Here is a tiny trained network, its code and every weight. The questions are about switching its units off for an input and a class, where a switched-off unit gives its printed mean instead of its output.

import numpy as np


def w(rows, s, z=0):
    codes = np.array(rows[::2]) - 128.0
    scale = np.full(codes.shape[1], s)
    scale[-1] = z or s
    return codes * scale


def norm(h):
    return h / np.sqrt((h * h).mean(-1, keepdims=True) + 1e-5)


def f(y):
    return y / 2 * (1 + np.tanh(0.7978845608 * (y + 0.044715 * y**3)))


def log_softmax(a):
    a = a - a.max(-1, keepdims=True)
    return a - np.log(np.exp(a).sum(-1, keepdims=True))


def net(x, mask):
    res = np.array(x, float).reshape(1, 6) / 4 @ E
    u = 0
    for l in range(2):
        y = f(norm(res) @ A[l][:, :-1].T + A[l][:, -1])
        res = res + np.where(mask[u : u + 4], y, B[l][:, -1]) @ B[l][:, :-1]
        u += 4
    return log_softmax(norm(res)[-1] @ U[:, :-1].T + U[:, -1])


A, B = {}, {}
E = w([
[120,167,66,113,163,182,195,75,166,254],'x0',
[150,37,97,42,190,173,150,47,61,55],'x1',
[100,81,130,189,253,179,34,146,59,187],'x2',
[126,124,121,122,116,133,124,133,130,128],'x3',
[237,153,121,74,41,154,85,182,30,192],'x4',
[74,218,40,153,132,205,182,207,53,35],'x5',
],0.0013)
A[0] = w([
[122,233,208,204,99,101,100,179,167,187,6],'0.n0',
[186,168,103,77,31,84,223,108,199,70,173],'0.n1',
[224,208,152,15,73,155,55,183,19,196,25],'0.n2',
[165,18,234,85,140,3,113,90,175,243,13],'0.n3',
],0.0029,0.0011)
B[0] = w([
[143,92,35,127,75,113,69,2,91,90,182],'0.n0',
[143,79,118,159,225,128,51,175,103,195,235],'0.n1',
[33,137,169,143,205,95,151,94,189,104,204],'0.n2',
[98,196,72,119,133,155,170,228,75,73,255],'0.n3',
],0.0046,0.0021)
A[1] = w([
[179,149,90,114,135,176,168,118,122,237,1],'1.n0',
[104,96,46,157,177,167,72,90,50,122,101],'1.n1',
[162,78,110,3,169,112,186,45,43,80,55],'1.n2',
[147,67,182,162,94,94,54,187,55,48,97],'1.n3',
],0.0031,0.00079)
B[1] = w([
[98,31,166,118,43,246,185,65,165,36,155],'1.n0',
[219,107,133,29,65,61,68,202,169,167,252],'1.n1',
[103,207,53,212,8,36,58,102,147,179,193],'1.n2',
[108,106,98,90,108,255,207,52,176,195,233],'1.n3',
],0.0039,0.0018)
U = w([
[96,135,66,66,142,137,97,129,175,145,199],'0',
[139,139,50,171,11,38,71,39,113,148,134],'1',
[107,184,67,113,109,164,212,242,61,90,103],'2',
[58,134,217,174,208,68,162,60,163,93,184],'3',
[196,32,155,107,166,155,86,160,141,183,112],'4',
[105,75,149,100,53,234,226,2,159,128,92],'5',
[246,174,240,141,106,83,173,71,115,57,2],'6',
],0.005,0.004)

Each question gives the input, the list of numbers given to net, and the class t.
The units are the neurons (one row each of A and B). Each row of codes is followed by its name. A weight is (code - 128) times the scale printed after its matrix; where a second scale follows, it is the last column's (A, B and U).
mask holds one flag per neuron, layer by layer. A switched-off neuron (its flag False) gives its mean, the last column of its row in B, instead of its output. The means were averaged over made-up inputs and are rounded, as every weight is.
A unit's drop is (log p(t) with every unit on - log p(t) with that unit switched off) / (log p(t) with every unit on - log p(t) with every unit switched off).
The circuit of an input: a set's keep is (log p(t) with only the set's units on - log p(t) with every unit switched off) / (log p(t) with every unit on - log p(t) with every unit switched off). Starting from all 8 units, units are removed one at a time, each time the one whose removal leaves the highest keep (on an exact tie, the one counted first), for as long as the keep stays at least 0.8.
circuit, biggest first: the units of the circuit, biggest drop first
k most important neurons: the k neurons with the biggest drops, biggest first
k most important neurons of layer l: the k neurons of layer l with the biggest drops, biggest first
input [-7,7,3,1,7,3], class 1: circuit, biggest first -> 1.n2
input [2,7,7,-4,-1,-2], class 1: 3 most important neurons -> 1.n2; 0.n1; 0.n2
input [8,3,-8,6,-2,4], class 4: circuit, biggest first -> 0.n1; 0.n3
input [-5,-2,-8,-1,5,4], class 4: 2 most important neurons of layer 1 -> 1.n2; 1.n0
input [-7,1,-4,2,2,5], class 5: 3 most important neurons -> 1.n3; 0.n3; 1.n1
input [7,-5,0,-4,3,4], class 5: circuit, biggest first -> 1.n0; 0.n3
input [-8,1,-3,0,5,-4], class 5: 2 most important neurons -> 1.n3; 1.n1
input [-2,8,1,4,5,-8], class 1: 2 most important neurons of layer 0 -> 0.n1; 0.n2
input [2,-3,2,5,-7,-7], class 2: 3 most important neurons of layer 0 -> 0.n3; 0.n2; 0.n1
input [-6,6,-7,-3,3,-7], class 2: 2 most important neurons of layer 1 -> 1.n1; 1.n0
input [-8,-7,0,1,-7,-8], class 2: 2 most important neurons -> 0.n3; 0.n2
input [-7,-6,-3,6,1,-3], class 5: 2 most important neurons of layer 1 -> 1.n3; 1.n2
input [0,-8,7,5,-3,-6], class 1: 2 most important neurons -> 0.n0; 0.n1
input [3,5,-6,-1,4,-4], class 4: 2 most important neurons of layer 0 -> 0.n1; 0.n0
input [-2,-3,-4,-3,7,-1], class 3: circuit, biggest first -> 0.n2
input [-2,5,-4,2,-5,0], class 1: 4 most important neurons -> 1.n2; 0.n2; 0.n3; 1.n0
input [5,3,6,2,-4,5], class 4: 2 most important neurons of layer 1 -> 1.n1; 1.n3
input [-8,-7,-2,-5,-6,-5], class 5: 3 most important neurons of layer 0 -> 0.n2; 0.n0; 0.n3
input [-3,7,-5,-2,4,-8], class 2: 2 most important neurons -> 0.n3; 0.n0
input [-6,-3,-7,0,0,-4], class 4: circuit, biggest first -> 0.n1
input [2,-3,4,0,4,-8], class 2: 2 most important neurons -> 0.n3; 0.n1
input [3,5,-4,2,-5,1], class 1: 2 most important neurons of layer 0 -> 0.n2; 0.n3
